Below is a small trained network, with its code and all its weights. Each question gives an input and a class and asks what happens when units are switched off, that is, made to give their printed mean instead of their output.

import numpy as np


def w(rows, s, z=0):
    codes = np.array(rows[::2]) - 128.0
    scale = np.full(codes.shape[1], s)
    scale[-1] = z or s
    return codes * scale


def f(y):
    return np.maximum(y, 0)


def log_softmax(a):
    a = a - a.max(-1, keepdims=True)
    return a - np.log(np.exp(a).sum(-1, keepdims=True))


def net(x, mask):
    res = np.array(x, float).reshape(1, 8) / 4 @ E
    y = f(res @ A[0][:, :-1].T + A[0][:, -1])
    res = res + np.where(mask, y, B[0][:, -1]) @ B[0][:, :-1]
    return log_softmax(res[-1] @ U[:, :-1].T + U[:, -1])


A, B = {}, {}
E = w([
[135,149,208,116],'x0',
[209,151,149,147],'x1',
[65,155,86,120],'x2',
[176,207,81,165],'x3',
[95,185,139,50],'x4',
[185,153,184,3],'x5',
[119,102,30,142],'x6',
[214,102,174,158],'x7',
],0.0061)
A[0] = w([
[169,181,113,128,73],'N0',
[150,132,120,172,171],'N1',
[116,147,167,204,119],'N2',
[107,110,137,140,156],'N3',
[154,78,132,118,19],'N4',
[122,132,139,151,105],'N5',
[127,146,147,190,79],'N6',
[89,155,186,132,42],'N7',
[126,112,145,185,68],'N8',
[95,48,135,149,106],'N9',
[171,165,111,125,154],'N10',
[181,183,114,119,76],'N11',
[112,113,160,93,4],'N12',
[121,149,145,145,73],'N13',
[98,136,190,99,63],'N14',
[150,93,150,125,22],'N15',
[89,102,102,132,33],'N16',
[113,71,142,125,85],'N17',
[119,133,107,138,29],'N18',
[140,103,108,119,3],'N19',
[97,148,113,140,96],'N20',
[9,196,67,123,62],'N21',
[113,141,122,127,66],'N22',
[156,92,77,124,86],'N23',
[104,96,104,131,132],'N24',
[90,96,120,141,149],'N25',
[89,106,96,134,49],'N26',
[101,133,182,89,94],'N27',
[114,155,164,240,64],'N28',
[107,125,175,86,20],'N29',
[82,143,210,86,44],'N30',
[125,104,148,104,58],'N31',
],0.015,0.0039)
B[0] = w([
[171,133,145,140,166],'N0',
[124,103,155,148,203],'N1',
[143,79,138,156,205],'N2',
[157,137,110,155,164],'N3',
[92,190,101,142,145],'N4',
[128,121,134,144,146],'N5',
[159,102,120,146,180],'N6',
[107,89,133,117,158],'N7',
[118,125,144,176,183],'N8',
[187,184,78,198,200],'N9',
[121,136,199,139,181],'N10',
[157,145,180,148,175],'N11',
[123,104,116,107,150],'N12',
[127,112,126,133,136],'N13',
[132,74,123,101,175],'N14',
[111,169,98,126,147],'N15',
[146,156,116,173,163],'N16',
[170,152,75,150,164],'N17',
[140,131,101,136,138],'N18',
[108,123,114,132,131],'N19',
[117,143,105,117,159],'N20',
[112,232,4,111,254],'N21',
[120,139,135,118,135],'N22',
[69,129,188,161,169],'N23',
[117,154,138,170,176],'N24',
[140,157,121,180,187],'N25',
[131,148,115,166,170],'N26',
[148,75,99,91,182],'N27',
[133,78,172,211,227],'N28',
[123,81,122,99,164],'N29',
[135,47,103,88,195],'N30',
[159,122,92,109,145],'N31',
],0.033,0.0076)
U = w([
[8,85,165,64,2],'0',
[200,160,185,68,11],'1',
[75,111,79,112,124],'2',
[117,121,115,1,191],'3',
[101,4,132,68,203],'4',
[174,86,197,112,254],'5',
],0.0086,0.004)

Each question gives the input, the list of numbers given to net, and the class t.
The units are the neurons (one row each of A and B). Each row of codes is followed by its name. A weight is (code - 128) times the scale printed after its matrix; where a second scale follows, it is the last column's (A, B and U).
mask holds one flag per neuron, in row order. A switched-off neuron (its flag False) gives its mean, the last column of its row in B, instead of its output. The means were averaged over made-up inputs and are rounded, as every weight is.
A unit's drop is (log p(t) with every unit on - log p(t) with that unit switched off) / (log p(t) with every unit on - log p(t) with every unit switched off).
The circuit of an input: a set's keep is (log p(t) with only the set's units on - log p(t) with every unit switched off) / (log p(t) with every unit on - log p(t) with every unit switched off). Starting from the 12 units with the biggest drops (on a tie, the unit counted first), units are removed one at a time, each time the one whose removal leaves the highest keep (on an exact tie, the one counted first), for as long as the keep stays at least 0.8.
circuit, biggest first: the units of the circuit, biggest drop first
unit that matters most: the unit with the biggest drop
top k neurons: the k neurons with the biggest drops, biggest first
drop of u: that unit's drop, to one decimal
input [-5,0,-3,8,1,-8,-6,-2], class 5: circuit, biggest first => (N28)
input [-2,-3,-4,0,-5,-7,-8,-6], class 5: top 3 neurons => (N28 N2 N6)
input [6,-4,2,4,-8,8,5,-3], class 3: circuit, biggest first => (N28 N9)
input [6,-1,5,7,6,6,-6,-6], class 3: top 3 neurons => (N21 N28 N2)
input [-6,7,5,-4,3,0,-8,-3], class 3: top 2 neurons => (N28 N2)
input [5,-6,-5,-8,2,-1,2,4], class 4: top 2 neurons => (N21 N30)
input [1,7,-2,-7,-7,-6,7,-2], class 5: top 2 neurons => (N21 N28)
input [1,7,4,-3,3,2,6,1], class 1: top 3 neurons => (N28 N30 N2)
input [-2,-1,5,7,8,2,7,0], class 3: top 2 neurons => (N28 N9)
input [0,-7,-7,-7,6,1,2,8], class 4: top 2 neurons => (N21 N30)
input [7,-2,-6,3,2,1,3,-3], class 3: top 2 neurons => (N28 N2)
input [4,0,5,7,-8,7,6,-6], class 3: top 2 neurons => (N28 N9)
input [5,-7,6,-2,8,-3,-7,-1], class 3: top 2 neurons => (N21 N28)
input [-8,1,8,-6,8,7,-1,3], class 4: unit that matters most => N30
input [0,-2,-8,-5,1,6,0,1], class 4: drop of N10 => 0.0
input [4,-3,-4,-2,2,3,8,2], class 3: drop of N1 => 0.1
input [5,-6,8,-3,-8,-4,-3,5], class 5: drop of N21 => 0.3
